The rows lie along a hidden order. The number after each row says roughly how far along it the row is, from 0 to 9. A new part has a new order.
In the rows, zero is written as 128.
[134 131 121 115 129 121 130 117 119 119 154 139 191 136 128 125]  4
[125 126 128 114 130 131 138 125 105 112 151 142 188 155 128 114]  1
[129 120 126 109 127 103 126 123 119 119 127 131  77 136 128 111]  5
[130 121 127 118 125 110 122 130 128 129 113 131  64 119 129 122]  5
[130 118 127 149 143 132 141 121 137 133 160 153 222 123 127 148]  6
[136  99 120 120 133 135 169 131  92 123 144 162 191 137 127 132]  0
[138 123 125 119 126 114 139 137  98 114 143 157 183 131 129 142]  0
[138 127 124 135 134  83 147 118 133 117 167 135 161 128 127 144]  8
[138 114 124 120 130  74 166 116 124 112 150 114  92 147 126 113]  9
[119 137 129 124 131 147 151 121 111 125 143 137 161 140 127 118]  4
[129 144 139 136 131  85 128 129 135 102 167 121 158 162 127 130]  6
[152 111 133 144 144  71 119 126 154  91 217 121 255 187 125 147]  6
[122 103 137 124 140 103 117 136 130 117 127 132  54 144 127 107]  6
[133 129 120 128 132 123 154 117 113 122 167 158 229 128 128 142]  3
[145 132 116 121 124 116 144 125 104 113 167 163 255 126 129 158]  0
[137 136 118 114 121 115 136 120 115 122 141 136 172 124 129 134]  3
[144 111 116 122 132  96 139 113 141 126 149 122 128 126 127 131]  9
[126 136 124 110 123 110 124 121 115 123 123 135  73 121 129 118]  5
[130 122 123 110 129 137  90 120 134 127 128 125 147 131 129 115]  4
[128 135 129 135 126 132 173 131 105 125 136 135 158 132 127 137]  3
[137 101 120 134 142 127 145 117 130 130 158 148 214 131 127 136]  5
[134 128 127 136 131  90 181 132 102 119 149 162 129 121 128 150]  5
[144 118 126 116 129 104 102 133 123 109 156 146 218 140 129 143]  1
[134 140 125 135 134 120 106 115 142 124 170 150 234 125 129 148]  5
[137 131 125 124 131  75 146 114 133 109 168 117 137 150 126 121]  9
[131 113 125 113 134 126  84 121 139 125 136 131 149 135 129 121]  4
[136 122 121 119 128 131 126 116 135 127 136 116 159 136 127 122]  5
[137  99 126 127 137 129 131 128 129 118 151 133 212 153 126 124]  3
[139 144 116 125 125 116 152 113 116 124 164 144 220 124 129 148]  4
[126 115 128 118 132 132  83 123 150 130 123 114  93 134 128 109]  6

[147 102 171 115 151 144 151 112 134 136 140  87 140 104  95 121  87 167
 122 138 116 118 159 145 130 137]  9
[121 148 131 122  72 157 156 137 141  80 100 139 132 111 106 142 161 141
 125  99 149 115 122 147 145 117]  6
[141 101 141 148  79 110 123 161 119 139 155 136 129 153 125 119 139 163
 154 125 128 117 107 183 135 105]  9
[148 157 134 103 144 136 128 130 149  93  92 142 130 143 129 124 142 137
 127 119 144 108 153 145 108 156]  5
[145  90 127 111 174 106  88 175 139 169 110  99 131 155 126 113 136 120
 142 140 140 126  87  70  93 164]  4
[149 164 135  75 109 149 135 133 230  40  63 255 153 156 105 135 205 118
 163 109 192 113 117 149 103 141]  5
[144 125 126  67 118 128 126 122 201 111  88 166 148 149 122 142 177 130
 165 133 195 143 114 127  88 118]  3
[127 172 110  79 124 135 116 118 175 105  50 164 134 120 132 133 180  97
 124 116 172 121 123  88 117 138]  2
[120 153 135 175 118 137 126 164  96 125 118 100 111 119 109 129 139 144
 122 100 111  94 105 150 138 140]  6
[158 187 136  26 147 174 167  49 228  53  52 229 156 115 122 138 153 108
 112 169 191 139 236 103 106 157]  3
[111 164 103 119 144 111  89 149 128 159 100  93 112 135 154 141 181  82
 138 124 165 131  87  60  95 135]  0
[125  96 141  97 123 122 125 119 120 160 130  84 132 133 132 132 126 140
 145 143 147 151  95  85 110 117]  5
[ 97 153 143 136  60 176 170 122 141 103 133  73 127  96  97 155 144 154
 124  90 138 125 108 158 165  70]  6
[143 156 106  59 154 149 113 118 204  67  68 214 145 133 138 134 157  96
 115 134 165 114 160  95  96 166]  0
[ 99 217 124 177  72 156 153 137  97  69  95 169 109  87 108 139 173 107
 107  82 124  97  99 140 172 123]  5
[112 171 129 173  67 147 142 176 115  87 115 132 120  78  88 144 166 141
 129  72 116  91  76 179 148 117]  6
[116 158 118 126 111 151 126 102 108 140  74 134 121 102 126 132 131  98
 104 137 142 133 162  89 153 138]  4
[129 152 129 100 114 152 149  90 128 138  76 121 127 108 128 129 128 114
 105 142 153 140 175  86 144 133]  4
[107 125 128 145  86 145 153 124  78 136 135  72 118 106 121 134 111 139
 103 112 107 131 118 107 162 114]  6
[140 121 135 108 121 112 114 165 166  95 146 150 132 174 128 127 159 148
 158 105 148 118  74 144  99 123]  6

New part:
[137  97 104  95 106 112 143 102 100 104 146 116 127 110 118 125 125 136
 155 143 139]  2
[157  89 111 111  97 142 137 113 104  79 149 115 138 112 126 133 123 133
 171 108 122]  1
[139  93 141  93 158  82 119 146  99   7 157 118 221 128  96 130 121 109
 128  71  99]  1
[135 129 138 101 114  73 130 113  75  74 128 125 164 107  90  95 130 104
 161  98 121]  9
[166  97 115 122 142 114 129 101  94  82 145 133 129 109 100 107 127 100
 182  64 104]  8
[137 124 141  94 153  97 132 125  84  56 148 121 175 119 105 140 119 115
 126 100 114]  2
[164 105 110 137 159 158 100 145 110   6 149 117 115 137 127 136 124 142
 180  52 121]  6
[160 101 120 113 156 100 136 108 123  89 154 127 146 111 106 154 120 101
 157  59 108]  3
[132 125 132  80 135  73 151 110  87  80 155 127 186 106 107 156 115 113
 104 116 132]  0
[115  82 117  96  53 141 135 130  73  85 146 124 158  99 146 107 126 145
 163 169 148]  1
[172 136 144  99 127 103 120 109  78  78 122 125 128 120 113 122 123 118
 170  90 119]  7
[121 113 134  94 155  78 137 123  84  54 157 126 194 114  96 134 120 105
 112  98 113]  3
[147 126 130 103 163  85 133 118 140  46 152 115 149 130  97 157 117 116
 137  77 125]  3
[159  99 108 112 142 121 139 103 117  71 155 120 133 115 107 153 120 117
 160  85 116]  2
[141  72  98 132 126 156 134 122 111  56 161 123 139 114 117 126 128 121
 164  82 120]  3
[160 131 143 114 155  88 124 116  73  41 140 128 141 115 112 150 118 106
 139  72 105]  5
[127 135 143  92 190  40 132 108  92  60 142 131 191 119  73 136 119  93
 116  71 114]  7
[169 109 136 112 153 100 112 127 104  18 137 120 154 124 100  79 140 114
 199  82 105]  9
[200  86 159  98 132  98 126 144  89  27 133 106 193 135 105  93 128 121
 173  78  94]  1
[174 107 135 104 119 132 134 116  91  70 143 122 149 107 135 157 117 121
 148  94 113]  0
[170 133 143 102 117 119 129 131  91  78 137 115 170 123 117  92 126 127
 179 101 113]  3
[124 125 131 103 161 111 126 127  89  71 150 126 157 116 107 150 119 114
 126  84 122]  4
[132  86 130 102 131 143 131 139  90  51 154 124 172 115 132 144 120 119
 136 102 113]  0
[194 117 138 101 170  79 138  95  98  55 132 105 127 132  96 151 115 118
 174  61 112]  3
[134 107 111 112 143 131 134 106 108  75 149 133 137 100 115 130 124 117
 157  83 116]  6
[203 136 144 104 170 110 123 116  98  21 134 101 111 136 120 198 109 131
 144  34 122]  0
[162  94 122 107 141 103 134 103 101  72 145 114 141 117 102 128 125 117
 170  80 119]  2

New part:
[137 122 127 112 128 143 122 122 154 105 114 130 129 126 155 135 118 134
 136 104]  0
[139 124 133 132 130 137 129 127 113 168  87  64 136 107 164 177 132 115
 131 176]  2
[121 118 134 150 128 146 131 125 121 110 112  86 123 156 146  92  93 132
 121 123]  0
[129 118 133 107 145 129 121 131 135  86 177 221 154 155 119  96  52  98
 125  67]  7
[123 124 139 118 131 141 128 126 116 125  77  96 124 161 147  77 163 136
 124 137]  0
[131 125 135 113 117 120 126 128 130  98 155 114 154 167 147  77 145 139
 136  91]  0
[131 128 132 132 144 134 125 123 119 110 151  95 145 125  95 104 123 122
 111 105]  5
[137 121 127 103 128 147 135 125 141 129  94 110 130 111 156 161 143 130
 130 116]  1
[126 124 120 122 139 147 134 131 138 117 178 130 149 155 135 143  71 146
 130 116]  9
[141 130 119 135 128 136 141 128 116 129  53 148 118 144 107 149 138 138
 127 169]  8
[128 136 124 131 153 134 131 122 125 124  85  78 144 130  99 151 165 118
 110 141]  6
[125 119 145 119 128 141 126 127 114 101 142  96 129 159 146  71 124 136
 126 125]  0
[139 131 122 111 123 127 114 123 154 122 104 103 131 132 153 113 111 137
 133 105]  0
[138 122 125 132 129 119 135 130 131 130  82 114 124 148  92 119 115 133
 130 166]  7
[126 138 126 137 126 138 129 128 125 185  64   3 115 172 131 185 167 123
 137 173]  3
[137 125 126 122 122 132 119 122 160 116 121 140 135 140 143  91  95 139
 138 117]  0
[131 139 120 128 135 128 127 122 124 221  50   1 124 135 121 175 201 143
 110 102]  4
[130 126 127 130 115 137 152 138 140 139 137 178 132 132 131 112 114 119
 110 149]  9
[127 139 109 112 123 145 161 126 132 207   1  97 129 117 151 154 190 131
 103 191]  9
[127 133 140  98 127 105 142 127 117 150 125  75 126 141 105 123  95 128
 145 125]  5
[128 138 124  99 153 129 128 129 133 144  43 120 132 150 145 151 131 103
 114 133]  7
[125 121 123 119 136 148 132 129 139 132 183 146 148 149 135 138  52 139
 132 120]  9
[138 119 129 110 129 150 130 122 131 119 103 118 127 118 153 153 132 129
 136 111]  1
[124 115 145 123 126 146 125 125 123 102 152 116 130 164 143  53 121 132
 127 115]  0
[127 126 142 104 118 120 132 126 135 129 122 135 139 120  79 128  82 129
 147 138]  6
[132 132 127 141 132 112 129 123 118 188  93  87 132 136 119 159 179 132
 113  88]  3
[137 135 121 109 130 139 122 122 154 149  44  73 123 124 166 141 132 145
 128 153]  0
[126 128 127 121 158 121 124 124 126 117 115 168 147 152 109 129 133 111
 118 137]  6
[123 121 119  96 125 136 132 126 137 140 202 100 139 144 132 143  77 128
 124 158]  9
[131 125 130 130 130 136 123 123 115 147 170  77 138 131 104 114 118 126
 121  51]  4
[137 123 130 121 132 143 127 126 120 154  97  86 135 116 171 168 138 120
 131 173]  1
[122 120 120 103 133 140 131 128 137 147 182 108 142 151 135 156  89 139
 132 138]  9
[134 120 132 125 127 129 123 124 115 113 191  92 145 140 101  88 116 124
 121  28]  4
[139 131 115 127 126 156 140 127 103 119  84 177 126 145 115 140 132 138
 123 141]  8
